[-21 -26 -73   4   4  17  17 -37  -7  28  31  31  24   8  63   4  34   4
 -16  25  -4 -25 -17  32 -18 -20  12 -37  29 -34 -31  19 -26 -27  18 -53
  32 -16  27] => z_434
[-24   0 -16   2 -13  -5 -25 -11  13  11 -37  25 -33 -22  -6   3   0   7
  12  46  27  -2 -17 -36  17 -10 -29 -15 -15 -30  25  11 -36   2 -20 -63
  -3  -5  21] => z_851
[ 30  12  18  25   3 -43   6  -9 -39   4 -18  -7 -15 -17  16  11 -13   6
  -6  24 -31 -15 -14  15 -11  -8  20  -8  68 -24  -2  17 -12   9  -5 -24
  10  15  10] => z_938
[ 21  -9  43  27  -9 -18   9  25 -19 -12 -27 -14  -5 -24  -5  -2 -25 -16
  -1  10 -15  13  -7  -1  18  -2  -5 -11  14   0 -22  17  14  31 -14   6
   2   4  20] => z_938
[-22   6   4  10 -16  73  21  47  31  10  -8  21 -53  19 -61  44 -29  34
 -12  40  13 -41  31  14  -4  11  -5  13 -35  59  -9  40  -8 -67 -14  11
 -13 -15  -6] => z_572
[  7  -6   7  25  12 -62  20  33 -21  25  22 -33 -42  -6   3  37 -11 -13
   3   3 -18  19 -23  12 -27  18 -26  12 -32 -45 -79   5  -3   0  -7  -5
   4   7  16] => z_434
[ -1  -4   0   0  -2 -60 -47  -1 -24 -31 -25  14  17 -24  -3 -13  -9   4
  31   8   5   1 -21  -7  19 -37 -21  -4  42 -23   2 -16 -20  15  -8 -23
  -6 -23  27] => z_534
[  7  46 -16   6   0  23  13  -5 -20  20  25  -5  -9  19  -6  -2 -25  -2
   7  23  15 -41  -3  -5  -6   0  12  -8  -4  -5 -43   0  -1   5 -22  10
  14  -5   0] => z_103
[ 30  43  22 -53  18 -63  -1  -1 -49  50   5  37  63  -8  23 -16  15  -9
   4 -54 -23 -71  15  -4  47  -5  38 -23  -5  52  17   1  46  13  55  26
 -13  16 -12] => z_534
[ -2  10  -4  20   2 -43  -3   4 -36  24   4 -12  36  12  39 -16 -39 -19
  -4   9  12 -10  10  52 -26 -22   2   5  14   9  16  18   9 -15  26 -17
  -5  -9  -7] => z_302
[ -2  25 -24   5 -14  21 -19   4  22 -18 -13 -22 -40  43 -49  22  12  48
  17  60  20 -41   2  -8 -17  40   7  22  45  -2   5  -9 -48   5 -22 -31
 -77  37  27] => z_103
[-26  19 -17  13  -8 -20   7  -5 -15  29   4 -18  47  -5  17 -15 -16 -26
   3 -11  26  -9   8  14  -7 -29   3 -16 -12   5  -1  30  25 -23  26 -11
 -28 -17  15] => z_302
[ 33  30 -37  23  -2  31  11   0 -32  30  15 -50   2  39  15  -1   2   6
  11   9  14 -26  11  25  -5 -10  30 -11  12  48 -42  33   7 -19  -3  -2
  17  -7 -14] => z_28
[-26  -2  41  19 -10 -32 -17 -28   2  13 -52  12  11 -24 -19 -31  -3  10
 -17   0   6  -7   6  -5   2   0  32  -8  30  -8  67  -3 -40 -16   6 -21
 -20  10  30] => z_572
[ 13 -48 -21  12 -14 114  18 -34 -28  -2  -2 -25  44  28  11 -45   9  29
 -60  50 -27 -36 -21  57 -46  19  14  43 -22  -5  39  -2 -42   8 -22 -36
  28  19 -37] => z_572
[ -8 -16 -32   8 -11 -11 -28 -10 -44   7  -2  -8  30  -7  22 -34  -9  15
 -35   5 -27  -8 -30  20   7 -36 -29   5  19  -7 -15  43  19  17 -15  18
  26  -8  58] => z_938
[  7  -8   5 -15  15   0 -24 -41 -16 -12  -6  41 -26 -20  41 -17  -7   7
  -1   3   2 -27  -3 -15  13   3 -22  16  30 -64   4 -16  -5   6  39 -42
  50 -10  15] => z_861
[ -4  25  27   1  15 -56 -26  18 -16   5   0  11 -18 -13   1   9  -5 -46
 -19  -8 -22   5 -20 -28   5 -15 -11 -11  31 -24 -37  18  -3  34 -31 -10
  26   3   5] => z_55
[-22  70 -62 -58  28 -53 -24  -2 -24  42 -20 -70  80  13  -3  56  18 -14
  15  14 -33   1 -10 -22   3 -36  18   4  15  10 -41  54 -43  -2  -1 -19
  60  -8  93] => z_534
[ -8 -13  25  12 -11 -49 -41   6 -26 -21  -3 -22   8  -5 -25 -14 -11 -20
  -6 -17  -6   8 -17   0 -10  -4   3   5   1  -4   0  -4 -11  -3  -6  -6
 -35  -2  15] => z_302
[  5  13 -14  18   2  16  14  -5   2   6  -1  13  32   3  -3   5  -3  20
  -5   4  -3  -5  13  23   9   1  13   0  30   8 -18   0  12  -6   4 -16
  46 -21  -3] => z_434
[-19 -21  14  -5 -23 -38 -34 -30  10 -24  -2  59  15 -10  20  18  -2   3
  -2 -13 -10  -1   5   9  -3  -3 -18   9  28  -3  38  15 -23  -1   2   8
  -2  -3  12] => z_938
[  3 -37  14   5   0  21 -29  21   7 -15  -3 -19   4  28 -34 -46   7  19
 -53 -84   0  21  -5 -37  -7   2 -24  22  -9  40  -2 -18  -3 -15 -39  49
 -24   2 -21] => z_572
[ 14   1   5 -15  12 -65 -32   7 -30  14   9  12  18 -26   7  14 -12   7
 -13   4 -19 -38 -32  53 -26   4 -26  32  57 -21  -8  49  21  53 -13 -23
  17   8   4] => z_572
[-29 -35 -10  17  -6 -43 -36  -2   0   2  16 -14   0   2  18  -5  29   0
  -9 -28  -8   7 -40   9 -30  25  -8   4 -33 -25  23   5 -33  14 -41  -7
   0   5   4] => z_420
[-11 -14  14  -9   4 -76 -31 -19  -2   4 -20  18 -37   2  -2  -6 -15 -14
 -16  32  -2  25  -9 -33  15 -14 -14 -10  23  -9  13   4 -17  -5  -5 -48
  -8   3  37] => z_55
[  1 -26  -3 -20  22 -46 -11  11  -6   7  14 -18 -17   4  16   8 -14   6
   4  22 -18  36 -33  19 -18 -24   6   6 -16  -5  -6  38  -2   1 -12  -8
  40  -6  37] => z_434
[ 19  -4  -5   6  -1 -21  -9  20 -48   8  -5 -61   5  33  26 -11 -25   4
  -2  19 -11   5 -31   1   0 -17   4   8  28 -20 -60  52 -13  30 -20 -16
  42   3  33] => z_420
[ -8 -10  -8 -26  11 -35  15  10 -22 -13 -18 -11  -7 -13  25  29   1  26
  13 -12 -25  21 -14 -13  16 -19 -36 -28  25 -17 -28  13  25  14  15  16
   9  24  32] => z_938
[  1  -4  -4  17  -1   6 -14  -4  -4  10   3  17   3  -1  11   4  -9   0
 -31  12  -8 -29   5  22 -20  17  23 -15  23  17  16 -16   6 -13  20 -35
 -12  -7  -1] => z_861
[ -4 -22  16  21  13  41  15  18 -22 -19 -12   6 -13 -12  -9  -3 -16 -16
  14  26   3 -43  -2 -26  17  20   2   0  -5   2 -63  11 -14   3   4  29
  31 -23  29] => z_544
[-38  13 -38  22 -23 -27 -38 -39 -17   8  -6  65   8  14 -35  -7 -14  10
   8   5  32 -25  27  -8  36  33 -39  -8 -14  76  -5  -3  34   0  21  16
 -34 -12  26] => z_434
[-10  22  15   3  -6 -39 -29   5 -16  11  -7  11  18   2  32 -19 -11 -17
 -12 -16  14   1  10  31  16 -24 -28  10   8  34   0  11   3  -2  13 -17
   2  -5  31] => z_861
[-22  18   7  28  -5 -10  -9   4   5  -6 -14  43 -28   6  -6  22 -12   7
  -4  37  -5 -15   0   4  -7  29  -3 -12  13  20  13  -9 -32   5 -16   2
  -6  14   7] => z_851
[ -8  -9   5 -14 -17 -18 -30 -29   1 -11   9  18 -53 -20  -1 -22  22  10
  19  15   8   2 -30   2  -2 -30 -14  -2  29 -91  33 -28 -18   6   7 -32
 -29  35   4] => z_103
[  2 -50  39   7 -12 -51 -55  -5   4 -34  -9 -27  13 -27  -3 -30  17 -20
  29 -38  10  14 -24 -20  -7 -28  17  -9  -4 -34  16  -2 -42  54 -34  42
  -5  17 -13] => z_28
[-41  -1 -31  20 -15   1 -35   0 -46 -16   8 -35   6   4 -12   8  14  -5
 -30 -23 -45  34 -39  15 -27 -14 -28  -6  27 -17 -16  15  18  -8  -5  23
  40  13   6] => z_302
[ 14  12  -5  26 -25 -12 -24  -5  16 -11  -2  -7   3  10 -14  -3 -18   2
   9  17  18   3   1  21 -10 -23  12  16  40  43   1  17 -14  -5  -6   5
 -22 -10  18] => z_861
[ 15 -53 -11 -29  22 -36 -55  10  13  27   4  10  16  -9 -14 -29 -30 -30
 -56   2 -21  33   6 -39 -33 -70 -34  47  39 -62  49  -4  13  36  -7  12
  -1  18 -67] => z_544
[  4   8 -17  17   1  19  -1   5  -1  -7   8   2 -10   7  10  -6   4   1
  -3  12   0 -13   2  26   2   0   4 -13   3  22 -18 -19   3   1   4 -10
   9   1   8] => z_861
[ -5   4   5   2 -15  11 -16  -8   4  -7   1 -16  44   0 -19  -4  14 -21
  -7 -13 -10  -6   1   0   1  -3  25  -1  -9  -8 -14 -15  -4  20  -1 -11
  -5   5  -5] => z_55
[ 36  96 -21 -16  67  -7  54  34 -26  32  40 -37 -23 -21 -10  20  -9  -7
  54  33 -13 -51 -22  39 -15 -14  89 -10 -34  34 -41  15  43 -24  -9  -4
 -22 -38  20] => z_544
[-11  -8 -17 -15  10  -3  -9   0 -24  -7   7  13   6  13  20  13  -2  12
   2  13  -4  -9  -8  22 -10   1 -23  18  25  19 -13   7   3 -12  14 -10
  -4 -12  15] => z_544
[-28   1   8   1  10 -38 -20  11 -13   0 -22  -2  65   3 -19  -9 -39  13
  -6 -15  16   3  17 -12  16  -8  23 -29  -4  66 -12  12  37  -4  -3 -16
   6 -40  37] => z_434
[ 18  33  74 -34   8 -52 -31 -11   0   9  -2 -15 -54 -20 -21   8 -46  26
 -13   2 -21  63  -8  12 -17 -47  17  52  13 -32  83  27  17 -46   2  -7
 -13 -20   3] => z_28
[  8  13  -3 -13 -11 -29 -23 -28 -31  11  -4  -8  39  -6  19 -11 -16   0
  13  -2  -5 -18   5  26   2 -11   8  28 -14   0  20  28  17  -1  30 -22
 -13  -8  32] => z_938
[-10  -3 -25  -9 -16  32 -23  -4 -22   0   2   6  46  15 -17   7 -22  18
 -17  16  10 -39  17  25   9  13 -20  -2  30   0 -34 -27  14   9  16 -19
  11  -9  24] => z_103
[-39  20  45  16   2 -78 -22 -17 -12 -19  -1  58  36  -2  53 -22 -10  49
  -1  14 -12 -57  18  44   1  -6  38 -16  58 -39  40  -2 -19  13  -5 -13
  28   4  10] => z_28
[ 21  -9 -13 -17  19 -51   5 -15 -29  31 -13 -16 -10 -13  13  41  17  31
 -20   1 -47 -15 -10  11  -4  27 -15  -6  42 -27  -2   4  15  25  17 -15
  33  41  23] => z_938
[  3   4  19  46   7  20  -7   8   4 -29 -42 -28 -25 -24 -41   4  -2 -10
  25  30   3 -17  23 -29   9  30  -8  32  20 -52 -17 -11 -35  15  -2  13
  23   5   1] => z_28
[ 39 -20 -14  30 -18   2 -34  -4 -15  -8  22 -17  -5  37   6 -36   2 -38
  21  24  -6  12  -2  28  10  -3  22  19   2  -2 -37 -14 -12   5  23 -16
  14  -4  29] => z_534
[-22  13   5  31 -17   0 -18 -17   0 -18 -17  20 -31 -18  -7   4  16   4
  15  25  -6 -34  -8  -5  -4   2   1  -7  26 -23  10   0 -32  28  -3  11
  19  39  -6] => z_861
[ 44   4  -6  19   4 -24   8  -2 -10  10  -2 -55 -19   8  37 -28   6  -2
  36  -4   8  36 -24  22   8 -46  16  15  45 -59 -22  17 -31  12  -6  -8
  54   6  13] => z_420
[-30  12  56   0   1 -37 -12  16  -7 -12   3  37 -10 -13   8  15 -44  -5
 -19  10  -8 -14 -12  -6 -35 -15  -7   6  29 -40  18   2 -44  -9 -30  25
  -1  -5  -3] => z_103
[-12  39  -8  -6   0 -28  -2  -3 -36  -9  30   1  34  -6  45 -24  12 -30
   5  -3 -18 -23 -34  22 -15 -25  24 -22 -18  -1 -27   0   6  30  -5 -12
 -40  10   4] => z_861
[-20  13 -12   1  10 -21  -7 -13 -11  22 -18  20  -1  -4  -3  22 -21  29
  -4  13  -2 -15   2 -33  13  10 -32 -11   5  -9  -1   0   0   5  -6  10
  53 -18  25] => z_534
[ -1 -14 -15   9  -8 -30 -13 -23 -11  29  -5 -15  -9  19  37 -18  -5  24
   8   8  18  20  -7   9  -1 -25 -33   1  20 -38   8   1   8  16  23 -21
  11  16  25] => z_534
[-31  26   9  12  -3 -42 -39   3  -3  75  37  16  27  25 -12  15 -25  23
 -80 -16 -23 -55  26   9 -44   6  23  32 -16 -46  -7  23   0 -16 -12 -28
   4  -4  -3] => z_434
[-22   1  36  26 -12 -36   4  -1 -45 -21  -5  -4  19 -12  30 -12 -26   5
   9  -8  -3 -10 -29  -5 -20 -10  -4 -14  48 -33 -21  13  -4   0 -10   9
  43   3   0] => z_103
[ 28  11  -1  25  11  -3   0 -18 -21  28   8   6   9  16  15 -29  -9  -2
 -11 -16  18 -24  12  17  25  27  20 -17  16  12 -12 -26  21  25  -3 -32
  20 -14  -4] => z_420
[ -4 -11  10 -13  10  19   1 -15  16  -2 -15  -6   9 -21   0   0  -9  37
 -11  25   4 -15  -3   3 -11 -13   3   7  -2 -39  41  -3 -36  18 -25  19
  -9 -10   5] => z_28
[ -2  25  19 -27  12 -57  22  35   2 -12 -13 -10 -32 -13   9  40 -25  19
  24  17 -24  31 -24 -24  10 -25  -2 -13  25 -37 -35  22  14 -18   2 -13
  14 -19  26] => z_55
[ 20  17  -8  22  18  -1  11 -21 -62  33  14 -18 -14 -20  -2  16 -22  11
 -11  13 -15 -48  -2  31 -17  23  10 -12  -5  -3 -28 -10  29  -4   9   6
  24 -13 -12] => z_28
[ 35  29 -40 -20  -6  22 -12 -26 -18  35  25  -4  15  16 -10  29   4   1
 -13  -4  26 -47  12  47   6  -4  -9   6  10  84 -39   9   8 -13   9 -39
 -17 -15  13] => z_861
[-24 -38 -45  19 -14  19 -30  -1  33 -27 -23  21 -31   7 -18  -1   2   8
   7  56  29   8  26  37  12 -46 -28 -13  31  36  19 -25 -41 -32  16 -15
 -27  12  35] => z_861
[-20 -44  -1 -20  20 -26   3 -18 -15 -14 -42 -26 -12 -10  35   3  -4  10
  17  39   1  26  -8 -50  22   1 -17 -56  36 -62 -20   2   4  59  21 -28
  38  28  41] => z_28
[ 13 -14  93 -18   5 -17  -6  26  17  30 -14  28 -43 -24  -5  -1 -33  -2
 -62  -1 -37  41 -11 -27  15  -6  22   7  -5 -75  22   0 -27 -13  -1  -9
  15 -25  35] => z_434
[-17  -5 -13 -37  19  -1 -10 -15 -30 -25  13   4  38  -9  22   7   1   1
   1 -11 -22 -29 -25 -14 -18   4 -31  31  16 -46 -24   4 -22   6  -1  26
  57   0  13] => z_103
[ 13  27  34  73 -14  49  22  -9 -11 -13  -4  32  -8  19  28  11 -26   5
 -17  25  17 -46  25  55 -12  14  32 -28  99  41 -27   0 -11  11   2 -17
  45   2 -16] => z_861
[ 24 -22   4   4 -26  26 -30 -12  -4 -23  -6  -9  29  14   9 -20 -17  12
 -17  -7  -5  33   8  49  -1 -19 -14  40  19  -1  22 -16  -2  -4  13 -12
 -27 -17  21] => z_938
[ 12 -56 -26  48 -44  11  18 -59  37  28   1 -14  41  28  -2  -6  34 -26
 -19  42   8  28   2   6 -19  30   7   5  12  28  30   5 -37   5   2 -34
  -7  26   2] => z_534
[ 13  13  28   1  -3 -44 -13 -12 -28   6 -24  -6  -9 -17  -4   7 -16  -1
   2   0   1  -8 -16 -11  11  -9  -8   2  33 -14 -12   9 -12   9  -3 -19
  10  -7  14] => z_55
[-25  11   5  47 -30 -39 -37   8 -21   7 -29  19  49  -4 -14 -22 -35 -11
  -2  -2  21 -19  18  -8  11 -14 -11 -21  40  25 -12  13  36  42   9   4
 -12  18 -10] => z_851
[ -5 -26   2 -22  27 -39  -2  35   8   5  13   7  44  34  72  -4  -5 -17
 -16  -7  -3  16   3   6 -10 -13 -18   6  36 -11 -30  13  -8  33  -5 -16
  29  -2  10] => z_544
[   8   86   22  -13   -2    5   29    5  -24   37    9  -46   81   17
   34   31  -24  -24    7   17   45  -26   13   66   -8   22   35  -15
  -31   63  -44   25    1   22  -12  -75 -104  -48   50] => z_28
[-54 -62  43 -26   6 -57 -15 -21 -58 -32  -6  11   9 -25  40 -13 -24   5
   9 -13 -12 -14 -16 -20   6 -27 -34 -31  25 -83 -37  -4  17  14  47   2
  77  38  36] => z_103
[ 24 -10   8 -26  10   1 -19  25 -26  -8 -14 -18   1   0 -12  -1 -15  -2
   1  10 -11  11   3  33  14 -17  -7  22  -6  22  -9 -16  11 -19  42 -26
 -24   9  27] => z_851
[ -7  28  11  52 -15  22  10  33 -25  -4  19  -1  33  19  22  -3 -34 -30
 -21  13  -1 -31 -14  15 -39   3  23  -4  54  17 -46  40 -17 -19 -32  12
  12 -32   0] => z_103
[ -4 -64  12  22  40  -7  12  25  16 -11 -10   2 -16 -24  51 -39 -22  25
  25  10  38  -3  -7  27 -46 -31 -12   8 -26 -42  68 -41 -19   4 -18  -1
  -2 -14 -52] => z_544
[-14 -12 -25  69 -21   9  -8  -1 -34  25   2  -3  38  -7  19  -6 -11 -19
 -10  10  17 -34  -2  62 -17  22   7 -24 -13  33 -39  -9  -7 -22   8 -30
  20 -28  28] => z_851
[ 33   7 -47   0   6  63  27 -26  14 -10  -5 -32  61  11  16  -6  -6  41
  56  -7  22  -7  36   9   9  19  10  10 -22 -15   0 -44  30  41  19  32
  73 -15 -63] => z_28
[ 20  35   8  41   3 -79  24   3 -17  15   1  25 -56   2  -4  18 -16  27
  20  37 -27 -42   2  -2  14  24  56 -47  -1  24 -16  -8 -19 -31 -34   0
  24  -5  19] => z_938
[  3  11 -54  20  16  18   7   8 -11  30   2 -34  44   7   2   5  24  14
   3 -24  -2 -20   7  24 -11   6  24  -9   0   8 -29  -8   8  -5  11  -4
  35  -6  -5] => z_434
[ -8  19 -23  18  43 -16  10  24  -5  -3  10  56   8  -9  12  13  -3  -4
 -16  13  -9 -50   4   1   0  30  -4 -10  34  12 -34   5   5  -1 -16 -16
  12 -33   8] => z_434
